Below is a small trained network, with its code and all its weights. Each question gives an input and a class and asks what happens when units are switched off, that is, made to give their printed mean instead of their output.

import numpy as np


def w(rows, s, z=0):
    codes = np.array(rows[::2]) - 128.0
    scale = np.full(codes.shape[1], s)
    scale[-1] = z or s
    return codes * scale


def norm(h):
    return h / np.sqrt((h * h).mean(-1, keepdims=True) + 1e-5)


def f(y):
    return y / 2 * (1 + np.tanh(0.7978845608 * (y + 0.044715 * y**3)))


def log_softmax(a):
    a = a - a.max(-1, keepdims=True)
    return a - np.log(np.exp(a).sum(-1, keepdims=True))


def net(x, mask):
    res = np.array(x, float).reshape(1, 2) / 4 @ E
    u = 0
    for l in range(2):
        y = f(norm(res) @ A[l][:, :-1].T + A[l][:, -1])
        res = res + np.where(mask[u : u + 13], y, B[l][:, -1]) @ B[l][:, :-1]
        u += 13
    return log_softmax(norm(res)[-1] @ U[:, :-1].T + U[:, -1])


A, B = {}, {}
E = w([
[201,253,114,136,128,134],'x0',
[76,135,16,119,221,125],'x1',
],0.019)
A[0] = w([
[118,140,147,166,108,7,100],'L0N1',
[126,126,133,141,127,116,2],'L0N2',
[103,139,107,132,127,127,102],'L0N3',
[173,112,120,77,141,219,111],'L0N4',
[98,147,131,148,112,79,31],'L0N5',
[114,136,124,136,161,86,114],'L0N6',
[116,130,128,134,122,138,170],'L0N7',
[131,137,171,98,132,133,123],'L0N8',
[94,153,175,118,161,60,171],'L0N9',
[137,153,130,120,132,154,135],'L0N10',
[136,87,104,150,115,208,126],'L0N11',
[101,114,133,93,123,128,129],'L0N12',
[122,127,145,98,144,172,186],'L0N13',
],0.015,0.0074)
B[0] = w([
[131,116,104,110,134,175,131],'L0N1',
[81,131,230,1,209,175,58],'L0N2',
[157,105,133,112,115,185,160],'L0N3',
[119,130,140,138,138,117,116],'L0N4',
[95,138,195,49,178,163,54],'L0N5',
[143,118,127,118,98,186,204],'L0N6',
[136,127,119,132,124,122,213],'L0N7',
[132,121,90,121,128,175,185],'L0N8',
[136,127,118,131,122,123,215],'L0N9',
[106,125,146,138,135,92,213],'L0N10',
[128,154,138,137,137,99,187],'L0N11',
[119,163,140,142,134,99,210],'L0N12',
[134,131,118,142,122,121,254],'L0N13',
],0.037,0.0023)
A[1] = w([
[149,103,110,152,121,126,189],'L1N1',
[115,135,113,132,164,119,99],'L1N2',
[153,103,255,101,68,166,39],'L1N3',
[63,37,174,109,140,92,1],'L1N4',
[157,242,185,76,174,138,97],'L1N5',
[110,90,129,136,125,126,113],'L1N6',
[125,125,152,107,136,77,76],'L1N7',
[128,119,121,144,119,81,122],'L1N8',
[95,119,110,97,188,148,173],'L1N9',
[68,58,185,109,158,105,94],'L1N10',
[146,120,174,119,109,116,171],'L1N11',
[115,129,113,116,162,140,53],'L1N12',
[71,134,81,80,222,156,4],'L1N13',
],0.025,0.0031)
B[1] = w([
[104,129,174,104,143,131,255],'L1N1',
[131,69,165,143,73,143,163],'L1N2',
[118,41,65,153,120,241,216],'L1N3',
[140,206,150,153,135,18,221],'L1N4',
[106,184,170,135,150,3,190],'L1N5',
[191,208,112,135,120,121,177],'L1N6',
[142,146,132,119,128,172,134],'L1N7',
[120,126,139,100,138,161,221],'L1N8',
[136,140,49,128,178,201,172],'L1N9',
[129,186,169,115,135,45,187],'L1N10',
[95,92,70,114,163,160,169],'L1N11',
[151,100,138,156,111,152,144],'L1N12',
[115,34,120,147,81,206,212],'L1N13',
],0.029,0.0094)
U = w([
[120,80,91,167,120,168,223],'0',
[132,197,140,171,141,4,172],'1',
[103,145,214,60,142,161,100],'2',
[160,99,124,59,124,68,2],'3',
[190,116,125,77,155,85,13],'4',
],0.024,0.0065)

Each question gives the input, the list of numbers given to net, and the class t.
The units are the neurons (one row each of A and B). Each row of codes is followed by its name. A weight is (code - 128) times the scale printed after its matrix; where a second scale follows, it is the last column's (A, B and U).
mask holds one flag per neuron, layer by layer. A switched-off neuron (its flag False) gives its mean, the last column of its row in B, instead of its output. The means were averaged over made-up inputs and are rounded, as every weight is.
A unit's drop is (log p(t) with every unit on - log p(t) with that unit switched off) / (log p(t) with every unit on - log p(t) with every unit switched off).
most important unit: the unit with the biggest drop
k most important neurons: the k neurons with the biggest drops, biggest first
k most important neurons of layer l: the k neurons of layer l with the biggest drops, biggest first
drop when u is switched off: that unit's drop, to one decimal
input [0,2], class 2: 2 most important neurons	[L1N4 L1N3]
input [8,8], class 0: 2 most important neurons	[L1N13 L1N4]
input [3,3], class 2: 2 most important neurons of layer 1	[L1N4 L1N5]
input [7,7], class 0: 3 most important neurons	[L1N13 L1N4 L0N12]
input [2,-1], class 2: 3 most important neurons	[L1N4 L1N3 L1N5]
input [4,-4], class 0: most important neuron	[L0N12]
input [0,-2], class 2: 3 most important neurons	[L1N4 L1N3 L1N1]
input [3,0], class 2: 3 most important neurons of layer 0	[L0N12 L0N11 L0N10]
input [2,-3], class 2: 2 most important neurons	[L1N4 L0N6]
input [0,-3], class 2: 2 most important neurons	[L1N4 L0N8]
input [-7,6], class 1: 2 most important neurons of layer 1	[L1N4 L1N10]
input [-1,-1], class 2: 3 most important neurons	[L1N4 L1N3 L1N5]
input [3,2], class 2: drop when L1N5 is switched off	0.5
input [2,3], class 2: most important unit	L1N4
input [7,-8], class 0: drop when L1N3 is switched off	3.3
input [-3,2], class 2: drop when L1N3 is switched off	0.1
